Below is a small trained network, with its code and all its weights. Each question gives an input and a class and asks what happens when units are switched off, that is, made to give their printed mean instead of their output.

import numpy as np


def w(rows, s, z=0):
    codes = np.array(rows[::2]) - 128.0
    scale = np.full(codes.shape[1], s)
    scale[-1] = z or s
    return codes * scale


def f(y):
    return y / 2 * (1 + np.tanh(0.7978845608 * (y + 0.044715 * y**3)))


def log_softmax(a):
    a = a - a.max(-1, keepdims=True)
    return a - np.log(np.exp(a).sum(-1, keepdims=True))


def net(x, mask):
    res = np.array(x, float).reshape(1, 5) / 4 @ E
    y = f(res @ A[0][:, :-1].T + A[0][:, -1])
    res = res + np.where(mask, y, B[0][:, -1]) @ B[0][:, :-1]
    return log_softmax(res[-1] @ U[:, :-1].T + U[:, -1])


A, B = {}, {}
E = w([
[117,255,127,125,221,100],'x0',
[105,48,176,33,190,47],'x1',
[143,189,253,83,60,139],'x2',
[49,125,117,71,154,232],'x3',
[232,142,80,40,131,162],'x4',
],0.0082)
A[0] = w([
[127,164,124,114,167,127,20],'N0',
[142,148,124,163,115,162,40],'N1',
[148,198,93,191,87,144,99],'N2',
[89,124,129,94,152,187,88],'N3',
[132,185,112,153,136,152,82],'N4',
[71,104,148,96,146,77,74],'N5',
[112,107,35,135,181,111,52],'N6',
[192,123,123,181,129,56,102],'N7',
[94,153,173,87,114,176,70],'N8',
[170,157,92,163,87,184,74],'N9',
[142,54,144,136,75,150,70],'N10',
[123,196,97,124,189,101,112],'N11',
[91,100,68,126,182,186,104],'N12',
[155,91,152,55,170,96,98],'N13',
[126,76,40,175,183,118,47],'N14',
[240,132,114,130,110,69,96],'N15',
[61,129,161,177,130,111,41],'N16',
[118,109,154,132,168,163,47],'N17',
[171,119,137,162,121,78,13],'N18',
[109,98,195,78,167,78,81],'N19',
[105,133,137,83,136,197,81],'N20',
[34,112,183,194,131,88,80],'N21',
[138,223,130,87,197,80,80],'N22',
[128,182,140,208,53,202,128],'N23',
[128,163,131,178,95,180,72],'N24',
[211,136,78,28,122,151,28],'N25',
[115,124,118,71,154,209,129],'N26',
[141,89,158,84,168,101,107],'N27',
[117,202,122,131,199,108,73],'N28',
[141,167,140,111,195,113,53],'N29',
[109,105,135,84,148,85,48],'N30',
[139,168,249,82,71,143,7],'N31',
[194,123,142,149,85,32,104],'N32',
[59,121,93,99,136,169,115],'N33',
[136,68,95,127,59,147,82],'N34',
[34,127,140,176,114,97,21],'N35',
[211,147,84,51,143,140,2],'N36',
[142,162,99,174,103,159,80],'N37',
[82,99,149,82,138,69,92],'N38',
[150,49,116,112,54,145,69],'N39',
[120,77,58,151,144,123,72],'N40',
[113,212,110,153,160,125,66],'N41',
[87,97,132,77,128,215,71],'N42',
[137,150,112,171,98,175,98],'N43',
],0.011,0.0052)
B[0] = w([
[124,113,167,164,113,166,134],'N0',
[148,111,124,137,156,150,143],'N1',
[124,100,111,108,174,144,219],'N2',
[91,148,132,174,168,106,169],'N3',
[129,94,130,128,129,137,168],'N4',
[149,108,86,132,147,185,182],'N5',
[197,170,188,73,130,109,197],'N6',
[88,153,135,173,195,96,197],'N7',
[137,168,144,144,157,93,172],'N8',
[136,87,100,108,165,168,197],'N9',
[84,107,185,118,87,143,178],'N10',
[90,99,179,97,80,135,198],'N11',
[135,157,144,142,142,96,201],'N12',
[133,86,79,111,170,190,197],'N13',
[211,179,178,70,148,95,213],'N14',
[92,166,120,210,136,102,206],'N15',
[158,162,93,154,52,172,174],'N16',
[140,131,127,166,145,137,125],'N17',
[117,158,157,201,164,151,145],'N18',
[140,93,93,114,183,173,211],'N19',
[107,161,132,179,153,95,169],'N20',
[153,168,68,170,41,143,230],'N21',
[84,92,177,115,90,144,214],'N22',
[138,98,99,99,169,137,254],'N23',
[143,115,103,115,166,154,182],'N24',
[154,171,46,176,17,164,207],'N25',
[92,148,109,176,149,94,196],'N26',
[142,97,96,111,169,170,183],'N27',
[103,88,175,120,78,138,191],'N28',
[99,104,159,127,114,168,159],'N29',
[142,109,116,131,164,176,158],'N30',
[249,202,196,52,163,65,219],'N31',
[83,146,131,179,189,101,212],'N32',
[105,159,131,161,177,88,182],'N33',
[87,93,188,103,97,150,179],'N34',
[154,162,93,163,50,162,183],'N35',
[143,159,91,175,50,155,190],'N36',
[141,97,103,112,168,150,179],'N37',
[137,104,92,124,178,165,193],'N38',
[71,87,206,107,75,150,189],'N39',
[184,150,193,99,117,116,185],'N40',
[99,96,156,106,115,165,184],'N41',
[102,146,144,186,159,98,186],'N42',
[139,87,110,106,172,153,180],'N43',
],0.011,0.0083)
U = w([
[153,37,34,92,210,205,106],'0',
[253,197,209,63,138,72,117],'1',
[21,48,221,111,54,166,114],'2',
[157,178,2,194,10,161,130],'3',
[43,170,117,233,207,57,102],'4',
[63,85,35,40,125,16,253],'5',
],0.0096,0.015)

Each question gives the input, the list of numbers given to net, and the class t.
The units are the neurons (one row each of A and B). Each row of codes is followed by its name. A weight is (code - 128) times the scale printed after its matrix; where a second scale follows, it is the last column's (A, B and U).
mask holds one flag per neuron, in row order. A switched-off neuron (its flag False) gives its mean, the last column of its row in B, instead of its output. The means were averaged over made-up inputs and are rounded, as every weight is.
A unit's drop is (log p(t) with every unit on - log p(t) with that unit switched off) / (log p(t) with every unit on - log p(t) with every unit switched off).
The circuit of an input: a set's keep is (log p(t) with only the set's units on - log p(t) with every unit switched off) / (log p(t) with every unit on - log p(t) with every unit switched off). Starting from the 12 units with the biggest drops (on a tie, the unit counted first), units are removed one at a time, each time the one whose removal leaves the highest keep (on an exact tie, the one counted first), for as long as the keep stays at least 0.8.
circuit, biggest first: the units of the circuit, biggest drop first
unit that matters most: the unit with the biggest drop
top k neurons: the k neurons with the biggest drops, biggest first
drop when u is switched off: that unit's drop, to one decimal
input [3,8,5,-7,6], class 0: unit that matters most => N13
input [7,6,5,-8,1], class 4: top 2 neurons => (N32 N15)
input [3,-5,5,4,-2], class 0: top 4 neurons => (N23 N14 N6 N24)
input [-6,-7,2,6,6], class 0: top 3 neurons => (N9 N23 N43)
input [6,2,6,4,-7], class 3: top 4 neurons => (N21 N16 N35 N14)
input [-3,-6,-2,-7,5], class 4: circuit, biggest first => (N7 N32)
input [8,7,2,5,0], class 2: top 4 neurons => (N22 N28 N11 N29)
input [-3,0,-8,-5,-8], class 1: top 3 neurons => (N14 N40 N6)
input [-5,-2,-5,3,3], class 1: circuit, biggest first => (N14 N40)
input [3,1,-6,-8,8], class 3: top 2 neurons => (N25 N36)
input [-7,0,-7,6,-8], class 3: top 3 neurons => (N21 N35 N31)
input [-2,0,2,-1,2], class 5: top 2 neurons => (N14 N21)
input [5,0,4,0,1], class 2: top 2 neurons => (N22 N14)
input [4,0,4,0,-6], class 3: unit that matters most => N21
input [-8,-7,-5,4,8], class 2: top 2 neurons => (N39 N34)
input [-8,7,-7,3,-2], class 2: top 2 neurons => (N39 N10)
input [2,6,1,7,0], class 4: top 2 neurons => (N42 N26)
input [-6,6,6,1,-3], class 0: top 3 neurons => (N19 N38 N13)
input [0,-4,-5,1,7], class 3: drop when N25 is switched off => 0.9
input [1,-2,5,8,8], class 3: circuit, biggest first => (N25)
input [-3,-4,7,-1,-8], class 3: drop when N21 is switched off => 2.2
input [6,4,4,1,-6], class 2: drop when N25 is switched off => 0.6
input [1,-2,7,7,-1], class 1: drop when N15 is switched off => 0.3
